Each row has a name. Each question is about the rows just above it. Places in a row count from 1.

[ 98 142 102 160 137]  fupoz
[152 137  85  98 162]  pav
[160 159 132  84 165]  zemen
[152  99 169 187 137]  Lonem
[ 85 142 159  84 142]  fovul
The one value in fovul and pav: | [85]
Shared by fupoz and fovul: | [142]
One entry of fupoz was changed: [ 98 142 102 160 136]. Where, and from what? | 5, [137]
Where do [160 159 132  84 165] appear? | zemen
One entry of fupoz was changed: [ 98 142 102 160 138]. Where, and from what? | 5, [137]
Shared by Lonem and fupoz: | [137]

[ 82 106 117 124 141 184 103 179 131  97  77 126 127 123 132 147 104  66
 138 135 166 155] = ral
[ 68 134 109 129 124 131 140 128 133 110 150 122 136  87 119 135 189 156
 132 122 147 115] = gemo
[129 107  74 127 125 180  82 111 108 142 163 133 102 105  99 137 107 135
  98  86 154 139] = Sonif
[150 140 103 127 128  99 108 101 141 134 123 137 123 160 155 106 107 117
 119 153 133 148] = damo
[ 82 106 117 124 141 184 103 179 131  97  77 126 127 123 132 147 104 183
 138 135 166 122] = mugib
[ 97 108 116 130 130 123 103 152 140 117 151 135 128 169 142 126  70 158
 128 148 115 184] = rap
[150 140 103 127 128  99 108 101 141 134 123 132 137 158 141 125 115  86
 164 123 120 124] = nik
[119 109 129 124 135 180 133 141 136 147 143 140 126 148 106 134 110 134
 131 134  93 153] = satu
[138 122 178 126 138 117 148 164 113 127 106 121 148 127 123 119 119 124
 159 109  92  98] = tib
Which row holds [150 140 103 127 128  99 108 101 141 134 123 132 137 158 141 125 115  86
 164 123 120 124]? | nik
Whose row is [ 97 108 116 130 130 123 103 152 140 117 151 135 128 169 142 126  70 158
 128 148 115 184]? | rap
Whose row is [ 82 106 117 124 141 184 103 179 131  97  77 126 127 123 132 147 104 183
 138 135 166 122]? | mugib
Whose row is [ 82 106 117 124 141 184 103 179 131  97  77 126 127 123 132 147 104  66
 138 135 166 155]? | ral
Whose row is [150 140 103 127 128  99 108 101 141 134 123 137 123 160 155 106 107 117
 119 153 133 148]? | damo

[125 140 157 113 145 157 166 145 188] = lesil
[153 112 138 113 141 140 140 150 138] = kinu
[153 112 141 113 141 140 140 150 138] = rubuv
Where does [125 141 157 113 145 157 166 145 188] differ from lesil, and what was there? | 2, [140]
Where do [153 112 138 113 141 140 140 150 138] appear? | kinu
Where does [153 112 138 113 142 140 140 150 138] differ from kinu, and what was there? | 5, [141]
Whose row is [153 112 141 113 141 140 140 150 138]? | rubuv

[123 129  91 132 132 122 186 134  96 156 137 185 150 129 111 149 105]  Mabav
[161 129  92 132 132 122 186 134  96 156 164 185 150 129 151 149 105]  fikem
[123 148 135 121 128  92 170 127 136 130 119 131 116 116 133 139 144]  Mudev
[123 148 135 121 128 151 130 127 136 130 119 131 116 131 133 139 144]  Fuzuz
Shared by Fuzuz and fikem: | [151]
Shared by fikem and Mudev: | [92]

[126 128 129 123 140 139 133 138 125 140 136 132 124 122 132 140 131 142
 122 134 130 134 129 132 131 129 138 139 139 141] -> miv
[127 127 126 127 125 125 126 125 127 125 126 126 127 127 126 125 126 125
 127 125 126 126 126 126 126 127 125 125 125 125] -> bep
[ 99 132  98 110  99 126 132 142 153 158 147 148 173  97 158 166 118 103
 109 121 165 178 108 167 137 121 168 104 142 152] -> bevo
[127 130 125 139 110 153 139 132 144 126 141 142 151 136 147 129 128 112
 154 137 150 149 121 139 131 125 137 108 135 134] -> forez
Which value is in both bevo and bep? | [126]
Changed forez: [127 130 125 139 110 153 140 132 144 126 141 142 151 136 147 129 128 112
 154 137 150 149 121 139 131 125 137 108 135 134]. Place and old value: | 7, [139]
One entry of bevo was changed: [ 99 132  98 110  99 126 132 142 153 158 147 148 173  97 158 166 118 103
 109 121 165 178 108 167 137 121 167 104 142 152]. Where, and from what? | 27, [168]

[132  68 121 109 135 142] -> sop
[132  68 121 153 135 142] -> kado
[107 172 144 125 143 165] -> nalug
Where does [107 172 144 125 144 165] differ from nalug, and what was there? | 5, [143]
Changed kado: [132  67 121 153 135 142]. Place and old value: | 2, [68]
Where does [132  68 122 153 135 142] differ from kado, and what was there? | 3, [121]

[116 123  79 175 116 139]  dize
[ 99 131 101  97  82 156]  kimod
[ 78 118  83 123 106 102]  lovo
[109 131  78 170 124 170]  Voriz
[116 123  79 175 116 124]  Rufid
[ 78 131 109  72 128 123]  muman
Which value is in both Voriz and lovo? | [78]
Where does [ 79 118  83 123 106 102] differ from lovo, and what was there? | 1, [78]
The one value in Voriz and kimod: | [131]
One entry of muman was changed: [ 78 132 109  72 128 123]. Where, and from what? | 2, [131]
One entry of dize was changed: [116 123  79 174 116 139]. Where, and from what? | 4, [175]
Shared by Rufid and lovo: | [123]
Where does [116 123  78 175 116 139] differ from dize, and what was there? | 3, [79]

[170 102 181 157]  Mol
[149 121 152 145]  fabe
[ 83 138  87 128]  Tuzig
[150 140 129 131]  pofe
[129  83 168 181]  figi
[167 114 141 136]  mukup
[ 87 159 147  85]  Lig
[ 81 109 107 173]  gutem
The one value in Mol and figi: | [181]
One entry of Mol was changed: [170 103 181 157]. Where, and from what? | 2, [102]

[111 129  96 116 140 110 181 105  96 151  86 148 128 151 172] : bab
[153 126 144 100 126  82 177 117 128 104 192 121 129 143 166] : detaf
[135 125 157 156 129  94 169 161 155 152 139 128 129 107  99] : nole
[136 134 169 152 132  97 144 156 135 117 145 107 127 148  99] : gof
[117 149 106 130 123 130 134 106  90  83 107 129 128 149 158] : gabo
[135 125 157 127 129  94 169 143 155 152 139 110 129 100  99] : pizub
[146 136 164 105 106  89 129 158 133  88 165 138 130 144 159] : Dorat
Whose row is [153 126 144 100 126  82 177 117 128 104 192 121 129 143 166]? | detaf
Which row holds [136 134 169 152 132  97 144 156 135 117 145 107 127 148  99]? | gof
Where does [146 136 164 105 106  89 129 158 133  88 164 138 130 144 159] differ from Dorat, and what was there? | 11, [165]
Which value is in both gof and bab? | [148]
Whose row is [117 149 106 130 123 130 134 106  90  83 107 129 128 149 158]? | gabo
Shared by nole and Dorat: | [129]
[135 125 157 127 129  94 169 143 155 152 139 110 129 100  99] is in which row? | pizub

[ 59 155 146 138 103]  diful
[138  60 139 116 143]  gulog
[ 59 116 146  60 117]  Gufi
The one value in gulog and diful: | [138]
The one value in diful and gulog: | [138]
Which row holds [ 59 116 146  60 117]? | Gufi

[ 95 123 118  94 167 144 123 130 151 134 123 136 140 133 130 124 157 124
 116 126 145 128 134 120 103 112 130 135 138 144 179 127 140 138 108 120
  84 126 137 124 153 159 117 128 117 142 144 148 140 117 151 136 126 135]  pifud
[133 121 117 107 158 130 133 144 117 134 138 136 132 117 114 136 127 134
 115 159 127  92 107 113 106 122 127 168 125 150 121 112 140 101 128 125
 119 134 145 127 128 134 118 123 149 103 142 136 131 143 134 105 145 129]  direp
[138 107 102 120 147 112 140 120  82 137 131 113 149 110 127 108 118 111
 124 177 145 117 122 123 146  80 128 150 132 137 103 113 103 119 129 121
 108 116 133 112 120 152 133 111 146 107 132 105  96 127 114 133 106 129]  rofe
[139 117  77  96 140 156 138 140 118 130 130  98 139 144 122 101 141 130
 106 164 151 127 118 125 137 116 122 122 142 128 131 125 122 151  94 114
 112 107 153 121 140 160 114 140 120 126 126 123 118 135 148 129 117 128]  Dolir
[133 121 119 132 122 118 129 116  97 142 116 124 140 125 123 110 109 116
 143 134 147 129 129  99 151  93 145 140 119 130  96 136 111 120 143 130
 112 121 129 119 111 119 134 101 137 105 128  88  98 114 109 140 136 129]  kogop
[133 121 117 107 158 130 133 144 117 134 138 136 132 117 114 136 127 134
 115 159 120  92 107 132 106 122 136 168 125 150 121 112 140  99 128 125
 119 134 145 127 128 134 118 123 149 122 142 136 131 132 134 105 145 129]  Dak
[158 113 106 127 123 129 145 122  79 125 130 115 136 118 107 127 114 128
 136 187 145 123 125 123 155  92 127 144 110 138 106 113 113 131 126 126
 110 114 141 123 111 151 147  99 126 105 133 118  88 138 105 144 121 116]  pumi
[ 95 123 118  94 167 144 123 130 151 134 123 136 140 133 130 124 157 124
 116 126 145 128 134 120 103 112 130 135 138 144 179 127 140 138 108 120
  84 126 137 124 153 147 143 105  98 105 136 115  99 132 123 136 159 119]  Fanik
[126 119 124 103 141 156 125 152 128 145 100 140 134 133 114 132 126 160
 142 134 132 121 129 104 116 131 132 134 103 140 141 121 141 131 115 121
 102 130 155 125 127 148 137 108 115 129 136 150 109 124 138 142 156 131]  Leki
[120 116 102 131 145 114 124 137 117 121 152 121 131 119 125 117 127  95
 115 136 131 106 145 135 111 103 118 132 142 129 104 126 118 112 119 110
 114 126 126 116 163 130  90 138 136 123 144 103 134 139 140  94 109 106]  ger
[126 119 124 103 141 156 125 152 128 145 100 140 134 133 114 132 126 160
 142 134 132 121 129 104 116 131 132 134 103 140 141 121 141 131 115 121
 102 130 155 125 127 148 137 154 115 129 136 150 109 124 138 142 156 131]  Menor
[126 119 124 103 141 156 125 152 128 145 100 140 134 133 114 132 126 160
 142 134 132 121 129 104 116 131 132 134 103 140 141 121 141 131 115 121
 102 130 155 125 127 148 137 154 115 129 136 150 109 124 138 142 156 131] is in which row? | Menor
One entry of kogop was changed: [133 121 119 132 122 118 129 116  98 142 116 124 140 125 123 110 109 116
 143 134 147 129 129  99 151  93 145 140 119 130  96 136 111 120 143 130
 112 121 129 119 111 119 134 101 137 105 128  88  98 114 109 140 136 129]. Where, and from what? | 9, [97]

[ 90  78 169  91 158] = puve
[133  76 136  83  86] = rozel
[ 87 136 167 150 134] = vetun
[158 153 120 137  84] = mes
One entry of vetun was changed: [ 87 136 167 151 134]. Where, and from what? | 4, [150]
Shared by vetun and rozel: | [136]
One entry of mes was changed: [158 152 120 137  84]. Where, and from what? | 2, [153]
Which value is in both puve and mes? | [158]

[ 78 127  91 109 113 109 180 119 140 130 153  84 155 112  93 180 138  75] = Mak
[ 78 127  91 109  99 108 180 119 140 130 141  84 155 112  93 180 138  75] = gisik
[117  74 132 127 100 168 186  94  89 180 116 135 179 184 129 150 109 173] = timir
[ 90 105 182 173 113 175 104 115 172 108 153 158 146 155  73 165  99  89] = lere
Whose row is [ 78 127  91 109  99 108 180 119 140 130 141  84 155 112  93 180 138  75]? | gisik

[143 174 166 109 140 121 148 131 137]  Vikid
[ 96 193 116 130 103 132  99 100 112]  Vereb
[124 151 147  67 139 113 141 118 104]  dunir
[177  87 127 131 123  87 178 116 106]  lazi
[ 89 166 123  96 155 141  98 139 100]  niza
[146 122 174  98 148 124 151 170 141]  lim
[127  92 101 151 121 138 121 123 136]  lovop
[105 123 161  96 183 140 110 184 147]  minup
[102 125 136 149 144 176  91 162 154]  sizun
[170  99 114 124 120  79 176 104 111]  bubi
[127 133 164 139 165 105 122 176 172]  fugu
[116  88 146 148 157 159 104 177 190]  sube
Shared by minup and fugu: | [105]
Where does [ 89 165 123  96 155 141  98 139 100] differ from niza, and what was there? | 2, [166]
One entry of dunir was changed: [124 151 147  67 139 112 141 118 104]. Where, and from what? | 6, [113]
The one value in fugu and bubi: | [176]

[135 104 115 134 114 142 143 153 139 133 133 122 146 123 126 123 126 122
 101 122 120 135 114 129 145 128 131 140 148 124 126 138 148 141 106 132
 124 117 118 127 157 128 100 131 142 112 132 145 113 129 143 126 133 128
 129 125 123 127 108 119 129] : sito
[126 102 141 127  96 126 155 128 143 111 141 130 130 122 152 115 126 105
  96 128 130 145 118 129 140 120 133 122 135 109 146 140 124 152 114 129
 135 111 105 122 177 120  93 138 129 107 128 125 109 111 141 126 144 102
 119 131 117 125 133 123 115] : rus
[143  86  92 121 114 145 126 161 148 131 150 139 148 106 110 104 128 102
 110 139 117 119 108 110 146 131 141 162 143 135 145 147 174 122 107 128
 105 120 123 116 149 140  89 117 120 101 125 153 111 176 130 132 135 127
 121 135 108 131 158  99 109] : simor
Whose row is [135 104 115 134 114 142 143 153 139 133 133 122 146 123 126 123 126 122
 101 122 120 135 114 129 145 128 131 140 148 124 126 138 148 141 106 132
 124 117 118 127 157 128 100 131 142 112 132 145 113 129 143 126 133 128
 129 125 123 127 108 119 129]? | sito
Where does [143  86  92 121 114 145 126 161 148 131 150 139 147 106 110 104 128 102
 110 139 117 119 108 110 146 131 141 162 143 135 145 147 174 122 107 128
 105 120 123 116 149 140  89 117 120 101 125 153 111 176 130 132 135 127
 121 135 108 131 158  99 109] differ from simor, and what was there? | 13, [148]

[151 134 117 166 160 146 140 142 116 125 102 121 187 122 115  91 143 139
 126] -> fedu
[139 131 127 157 161 150 144 133 150 118  94 117 184 132 123  79 152 133
 145] -> Nof
[139 133 118 103 110 137 138 140 143 150 117 137 125 118 138 152 129 112
 134] -> voda
[181 121 117 165 126 149 135 161  99  93 104 129 122  94 140  91 133 119
 127] -> gilam
Whose row is [139 133 118 103 110 137 138 140 143 150 117 137 125 118 138 152 129 112
 134]? | voda
Changed fedu: [151 134 117 167 160 146 140 142 116 125 102 121 187 122 115  91 143 139
 126]. Place and old value: | 4, [166]
Whose row is [139 131 127 157 161 150 144 133 150 118  94 117 184 132 123  79 152 133
 145]? | Nof
Changed voda: [139 133 118 103 110 137 138 140 143 150 117 137 125 118 137 152 129 112
 134]. Place and old value: | 15, [138]
Where does [151 134 117 166 160 146 139 142 116 125 102 121 187 122 115  91 143 139
 126] differ from fedu, and what was there? | 7, [140]

